Each row has two labels, one from each of two sets.
[-1.31  1.23 -0.10  0.33 -0.98 -1.33 -1.01  0.40 -0.07 -0.47  0.34 -0.83
  0.07 -0.09 -0.25 -1.08  0.17  0.43 -0.01 -1.94 -1.21  0.60 -1.57  0.05
  0.36  0.42]  E/J978
[ 0.09 -0.22 -0.26  0.94 -0.25 -0.57 -0.45  0.89 -0.34 -0.70 -1.15 -1.87
 -0.60  0.16 -0.19  0.38  0.30 -1.07 -0.57 -0.04 -0.87  2.06 -0.40  0.31
 -0.97  1.94]  E/J91
[-0.96  1.25  1.34  1.33 -0.28 -0.87 -0.70  0.66 -0.41 -0.96 -0.37 -1.60
 -1.07 -0.17 -1.14 -0.89 -0.04 -1.38 -0.30 -0.66 -1.10  1.13 -0.55  1.47
 -1.32 -0.51]  W/J512
[-0.91  0.63 -0.69  0.12  0.17 -0.69  0.24 -0.18  0.21  0.84  0.34  0.32
 -0.23  0.11 -1.06  0.61  0.41  0.30 -0.28 -0.72 -0.35  0.77 -0.32  0.63
  0.55 -0.45]  T/J512
[ 0.28  1.34  0.66  0.75 -0.51 -0.78 -0.85  0.76  0.70 -0.34  0.29 -0.04
 -0.30  0.32 -0.57  0.04  0.62 -0.16 -1.22 -0.49 -1.78  1.08 -0.12  0.69
 -0.99 -0.44]  W/J512
[ 0.52 -0.41 -1.32 -0.08 -0.66 -0.33  0.74 -0.32  0.56  0.44  0.13  0.60
 -0.02  1.56 -0.40  0.37  0.37  0.14  0.62 -0.96  0.67  1.51 -1.00  0.52
  0.01 -2.36]  E/J978
[-0.88  1.40 -1.09  0.74 -0.98 -2.09 -1.52  0.96  0.53 -0.40 -0.97 -4.01
 -1.20  1.23 -1.23 -0.39  1.14 -0.87  1.07 -1.25 -0.09  1.40 -2.94  0.78
  0.85 -0.35]  W/J978
[-0.78  3.38 -2.46 -0.07 -0.72 -1.36 -0.29  1.74  0.61 -0.34  0.45  0.69
 -0.19  0.32  0.07 -0.15  0.31  1.24 -0.24  0.09 -0.13  0.35 -1.38 -0.11
  1.78  0.41]  T/J978
[-1.21 -0.89  6.08  1.21  0.62 -0.81 -0.69  0.15  0.91  0.15 -0.16  0.61
  0.80 -0.20 -0.79 -0.64 -0.43 -2.63 -1.08 -0.33 -3.11  1.56  2.21  0.14
 -2.85 -0.27]  V/J978
[-0.70  0.08  0.58 -0.93  0.02 -0.96  0.54 -1.20  1.81  2.45  0.50  0.98
 -0.17  0.98 -1.18  0.79 -0.21 -1.15  1.54 -0.27  0.76  1.55 -0.02  0.29
  0.79 -0.10]  T/J512
[-0.55 -2.76  0.17  0.94  0.04  0.09 -0.15  1.07 -1.26 -1.18 -0.62  0.17
  0.37  0.63 -0.36  0.44  0.68 -2.42 -2.28 -1.05 -2.00  1.02 -0.28 -0.54
 -2.10 -0.76]  W/J726
[-0.23  3.18 -3.92 -0.04 -0.31  0.10  0.22  1.48 -1.45  0.61  0.05  2.50
 -0.76  0.50  1.04 -0.75  0.73  0.94 -0.88  0.77 -0.09  0.01 -1.24 -1.01
  0.73 -0.58]  T/J726
[-0.66 -1.77 -0.06  0.01 -0.01  0.67 -0.09  0.38 -1.11  0.48  0.61  3.53
  0.83  0.23 -0.39 -0.13  0.10 -0.05 -1.46 -0.41 -1.24  0.28  0.16 -0.28
 -1.40  0.09]  H/J726
[ 0.07 -0.49  2.74  0.22  0.63 -1.38 -0.34 -1.32  1.77  1.20  0.42 -1.99
 -0.12  1.09 -1.53  0.34 -0.07 -0.93  1.65 -1.43 -0.20  1.49  1.17  0.84
  0.34 -0.81]  W/J512
[-0.13 -1.59  1.44  1.16  0.02 -0.23 -0.93  0.44  1.10  0.29 -0.22 -0.05
 -1.04  1.61 -0.45 -0.18  0.54 -3.16 -1.27 -1.76 -1.82  1.79 -0.18  0.37
 -1.94 -2.22]  E/J726
